Here is a tiny trained network, its code and every weight. The questions are about switching its units off for an input and a class, where a switched-off unit gives its printed mean instead of its output.

import numpy as np


def w(rows, s, z=0):
    codes = np.array(rows[::2]) - 128.0
    scale = np.full(codes.shape[1], s)
    scale[-1] = z or s
    return codes * scale


def f(y):
    return np.maximum(y, 0)


def log_softmax(a):
    a = a - a.max(-1, keepdims=True)
    return a - np.log(np.exp(a).sum(-1, keepdims=True))


def net(x, mask):
    res = np.array(x, float).reshape(1, 3) / 4 @ E
    y = f(res @ A[0][:, :-1].T + A[0][:, -1])
    res = res + np.where(mask, y, B[0][:, -1]) @ B[0][:, :-1]
    return log_softmax(res[-1] @ U[:, :-1].T + U[:, -1])


A, B = {}, {}
E = w([
[255,139,129,184],'x0',
[110,225,82,137],'x1',
[78,125,170,210],'x2',
],0.013)
A[0] = w([
[31,91,108,118,81],'n1',
[161,119,102,53,77],'n2',
[119,206,101,135,93],'n3',
[164,191,94,131,146],'n4',
[238,128,81,187,85],'n5',
[56,113,189,187,95],'n6',
[111,196,141,158,97],'n7',
[84,135,225,214,72],'n8',
[163,45,158,131,153],'n9',
[183,119,93,98,149],'n10',
[108,148,178,247,176],'n11',
[122,33,207,117,120],'n12',
[202,130,101,5,124],'n13',
[160,54,241,112,102],'n14',
[17,145,167,41,148],'n15',
[188,173,165,254,122],'n16',
[104,176,66,131,155],'n17',
[151,64,167,97,123],'n18',
[124,224,137,136,105],'n19',
[152,136,42,89,182],'n20',
[174,153,143,168,90],'n21',
[175,135,118,157,247],'n22',
[88,135,154,200,168],'n23',
[141,131,102,27,91],'n24',
[104,46,161,82,111],'n25',
[223,100,114,200,101],'n26',
[162,87,185,122,95],'n27',
[120,238,101,156,127],'n28',
],0.013)
B[0] = w([
[101,161,165,64,182],'n1',
[208,144,141,109,165],'n2',
[170,174,105,173,175],'n3',
[104,139,118,137,198],'n4',
[94,177,159,56,220],'n5',
[176,134,106,64,180],'n6',
[186,178,106,158,164],'n7',
[244,127,158,105,177],'n8',
[116,136,60,164,202],'n9',
[133,74,131,102,196],'n10',
[192,50,77,94,222],'n11',
[137,146,72,178,194],'n12',
[205,95,132,108,229],'n13',
[136,202,79,162,193],'n14',
[64,152,140,67,236],'n15',
[109,131,141,64,224],'n16',
[107,144,51,167,199],'n17',
[122,170,83,206,179],'n18',
[146,155,98,174,181],'n19',
[172,75,91,137,215],'n20',
[134,193,205,106,164],'n21',
[2,86,89,105,247],'n22',
[191,68,94,86,196],'n23',
[201,123,143,85,177],'n24',
[108,186,79,155,176],'n25',
[76,198,141,69,214],'n26',
[143,172,100,141,163],'n27',
[142,145,74,195,214],'n28',
],0.0095,0.015)
U = w([
[151,244,29,231,102],'0',
[84,198,128,50,118],'1',
[246,76,98,93,109],'2',
[59,38,51,135,246],'3',
[113,135,171,131,97],'4',
[146,83,170,156,98],'5',
],0.014,0.013)

Each question gives the input, the list of numbers given to net, and the class t.
The units are the neurons (one row each of A and B). Each row of codes is followed by its name. A weight is (code - 128) times the scale printed after its matrix; where a second scale follows, it is the last column's (A, B and U).
mask holds one flag per neuron, in row order. A switched-off neuron (its flag False) gives its mean, the last column of its row in B, instead of its output. The means were averaged over made-up inputs and are rounded, as every weight is.
A unit's drop is (log p(t) with every unit on - log p(t) with that unit switched off) / (log p(t) with every unit on - log p(t) with every unit switched off).
unit that matters most: the unit with the biggest drop
top k neurons: the k neurons with the biggest drops, biggest first
drop when u is switched off: that unit's drop, to one decimal
input [-2,6,-7], class 2: top 2 neurons	n13, n24
input [-4,4,-5], class 2: unit that matters most	n22
input [8,-3,-8], class 1: top 4 neurons	n26, n5, n22, n11
input [3,5,6], class 2: top 2 neurons	n11, n23
input [-7,-1,7], class 1: top 3 neurons	n15, n1, n13
input [6,-7,6], class 0: top 2 neurons	n14, n12
input [2,-3,0], class 3: top 2 neurons	n28, n3
input [-7,-6,7], class 1: top 2 neurons	n15, n1
input [7,-1,8], class 2: top 3 neurons	n11, n8, n23
input [6,-1,1], class 1: drop when n14 is switched off	0.0
input [-4,-6,-5], class 0: drop when n25 is switched off	0.1
input [-6,-4,-8], class 2: drop when n13 is switched off	0.4
